Below are the code and all the weights of a small trained network. Each question names an input and a class and asks about switching units off, where a switched-off unit gives its printed mean instead of its output.

import numpy as np


def w(rows, s, z=0):
    codes = np.array(rows[::2]) - 128.0
    scale = np.full(codes.shape[1], s)
    scale[-1] = z or s
    return codes * scale


def f(y):
    return np.maximum(y, 0)


def log_softmax(a):
    a = a - a.max(-1, keepdims=True)
    return a - np.log(np.exp(a).sum(-1, keepdims=True))


def net(x, mask):
    res = np.array(x, float).reshape(1, 6) / 4 @ E
    y = f(res @ A[0][:, :-1].T + A[0][:, -1])
    res = res + np.where(mask, y, B[0][:, -1]) @ B[0][:, :-1]
    return log_softmax(res[-1] @ U[:, :-1].T + U[:, -1])


A, B = {}, {}
E = w([
[137,135,124,140,115,126,130,119,124],'x0',
[127,124,125,131,135,136,132,132,124],'x1',
[225,109,136,32,74,231,187,121,216],'x2',
[127,129,133,125,138,123,133,137,133],'x3',
[196,12,92,167,84,67,90,237,144],'x4',
[110,97,235,254,135,181,87,100,209],'x5',
],0.0085)
A[0] = w([
[138,106,129,109,103,161,147,116,146,25],'neuron 0',
[166,134,46,41,109,66,187,129,62,75],'neuron 1',
[143,134,135,127,142,125,127,138,132,98],'neuron 2',
[155,144,67,76,136,101,121,142,83,49],'neuron 3',
[217,120,142,68,97,210,189,120,235,116],'neuron 4',
[146,53,107,150,109,134,136,178,121,4],'neuron 5',
[121,95,197,222,136,176,94,100,208,73],'neuron 6',
[179,51,98,171,96,83,101,217,175,58],'neuron 7',
[211,129,138,80,91,211,164,137,184,108],'neuron 8',
[89,188,133,100,152,156,127,67,134,28],'neuron 9',
[190,55,94,144,89,83,84,214,143,66],'neuron 10',
[167,151,158,79,94,187,188,153,172,98],'neuron 11',
[124,118,117,127,139,146,114,133,123,79],'neuron 12',
[164,44,103,150,104,101,110,184,150,1],'neuron 13',
[112,99,242,254,120,183,91,123,220,69],'neuron 14',
[54,190,119,208,175,37,77,136,68,93],'neuron 15',
[130,145,115,131,124,144,104,119,133,56],'neuron 16',
[122,139,27,32,112,89,172,149,57,80],'neuron 17',
[201,110,155,60,78,200,188,126,205,122],'neuron 18',
[122,68,104,135,120,130,111,136,136,50],'neuron 19',
[24,139,145,195,150,35,101,140,51,114],'neuron 20',
[160,177,50,71,116,88,169,174,63,28],'neuron 21',
[137,148,147,139,121,124,138,148,134,22],'neuron 22',
[152,117,185,163,125,173,114,126,172,90],'neuron 23',
[58,220,175,97,147,197,157,78,104,35],'neuron 24',
[93,226,154,94,170,187,159,48,139,42],'neuron 25',
[77,127,148,202,175,56,89,129,33,102],'neuron 26',
[131,124,73,89,118,95,159,123,99,50],'neuron 27',
[63,216,164,100,151,194,161,72,103,43],'neuron 28',
[196,32,119,149,84,94,85,208,130,40],'neuron 29',
[98,93,201,216,120,133,115,104,193,63],'neuron 30',
],0.0076,0.0033)
B[0] = w([
[73,116,115,140,113,129,113,140,131,147],'neuron 0',
[122,177,184,82,177,200,91,170,73,224],'neuron 1',
[130,110,153,140,111,149,129,121,134,128],'neuron 2',
[136,187,168,93,147,178,114,143,103,180],'neuron 3',
[48,104,30,159,61,137,68,163,212,242],'neuron 4',
[149,125,139,140,148,91,159,93,134,166],'neuron 5',
[146,220,196,41,172,185,96,161,34,222],'neuron 6',
[157,122,153,189,157,54,190,59,102,215],'neuron 7',
[84,111,47,154,67,156,86,146,214,218],'neuron 8',
[177,102,157,180,148,70,184,75,125,178],'neuron 9',
[189,96,153,193,184,58,221,31,95,216],'neuron 10',
[84,87,82,151,77,134,100,132,163,196],'neuron 11',
[122,132,131,149,131,125,122,135,121,128],'neuron 12',
[159,107,137,158,163,74,166,54,105,186],'neuron 13',
[153,200,206,3,176,205,120,203,42,253],'neuron 14',
[67,86,47,165,52,126,62,159,216,240],'neuron 15',
[128,128,123,119,119,127,153,148,140,129],'neuron 16',
[158,198,212,18,173,207,106,207,60,229],'neuron 17',
[50,64,34,169,62,154,52,170,206,233],'neuron 18',
[142,137,138,132,116,115,144,90,129,148],'neuron 19',
[50,55,23,147,28,165,60,170,230,240],'neuron 20',
[130,175,200,75,144,182,106,170,87,205],'neuron 21',
[107,127,123,137,128,114,110,143,106,128],'neuron 22',
[121,163,154,70,148,168,102,171,107,180],'neuron 23',
[217,90,158,176,156,29,209,42,119,211],'neuron 24',
[197,88,143,198,164,73,200,72,113,215],'neuron 25',
[79,82,44,141,50,161,82,147,201,228],'neuron 26',
[149,166,154,111,157,152,104,153,99,169],'neuron 27',
[193,67,163,199,181,29,222,57,105,211],'neuron 28',
[169,97,168,195,174,13,204,49,116,215],'neuron 29',
[155,214,175,65,183,193,102,200,74,208],'neuron 30',
],0.0064,0.011)
U = w([
[78,85,23,154,74,150,58,146,225,226],'0',
[143,215,193,48,150,197,108,170,58,152],'1',
[172,91,142,191,146,41,246,31,124,6],'2',
],0.011,0.0011)

Each question gives the input, the list of numbers given to net, and the class t.
The units are the neurons (one row each of A and B). Each row of codes is followed by its name. A weight is (code - 128) times the scale printed after its matrix; where a second scale follows, it is the last column's (A, B and U).
mask holds one flag per neuron, in row order. A switched-off neuron (its flag False) gives its mean, the last column of its row in B, instead of its output. The means were averaged over made-up inputs and are rounded, as every weight is.
A unit's drop is (log p(t) with every unit on - log p(t) with that unit switched off) / (log p(t) with every unit on - log p(t) with every unit switched off).
unit that matters most: the unit with the biggest drop
top k neurons: the k neurons with the biggest drops, biggest first
drop of u: that unit's drop, to one decimal
input [3,5,6,4,1,-5], class 0: unit that matters most	neuron 18
input [8,3,5,3,7,7], class 1: top 2 neurons	[neuron 14; neuron 6]
input [-5,-7,6,0,8,-4], class 2: top 2 neurons	[neuron 10; neuron 29]
input [-3,6,-6,7,8,1], class 2: top 2 neurons	[neuron 10; neuron 29]
input [8,-6,8,2,1,-7], class 0: top 3 neurons	[neuron 18; neuron 4; neuron 8]
input [0,7,8,2,-8,-7], class 0: top 4 neurons	[neuron 18; neuron 4; neuron 8; neuron 11]
input [5,-1,5,3,-8,7], class 2: top 3 neurons	[neuron 28; neuron 24; neuron 25]
input [8,8,-8,-4,-3,-7], class 0: top 3 neurons	[neuron 20; neuron 15; neuron 26]
input [-7,-5,7,3,-6,0], class 0: top 2 neurons	[neuron 4; neuron 18]
input [0,4,7,2,-8,-4], class 2: top 4 neurons	[neuron 28; neuron 24; neuron 25; neuron 20]
input [3,-2,-6,-4,5,-8], class 1: drop of neuron 17	0.9
input [5,6,1,1,2,-1], class 2: drop of neuron 14	0.3
input [-4,-4,3,0,7,8], class 1: drop of neuron 14	0.9
input [-4,7,-4,3,-5,-4], class 2: drop of neuron 14	0.3
input [7,0,4,0,5,-4], class 2: top neuron	[neuron 10]
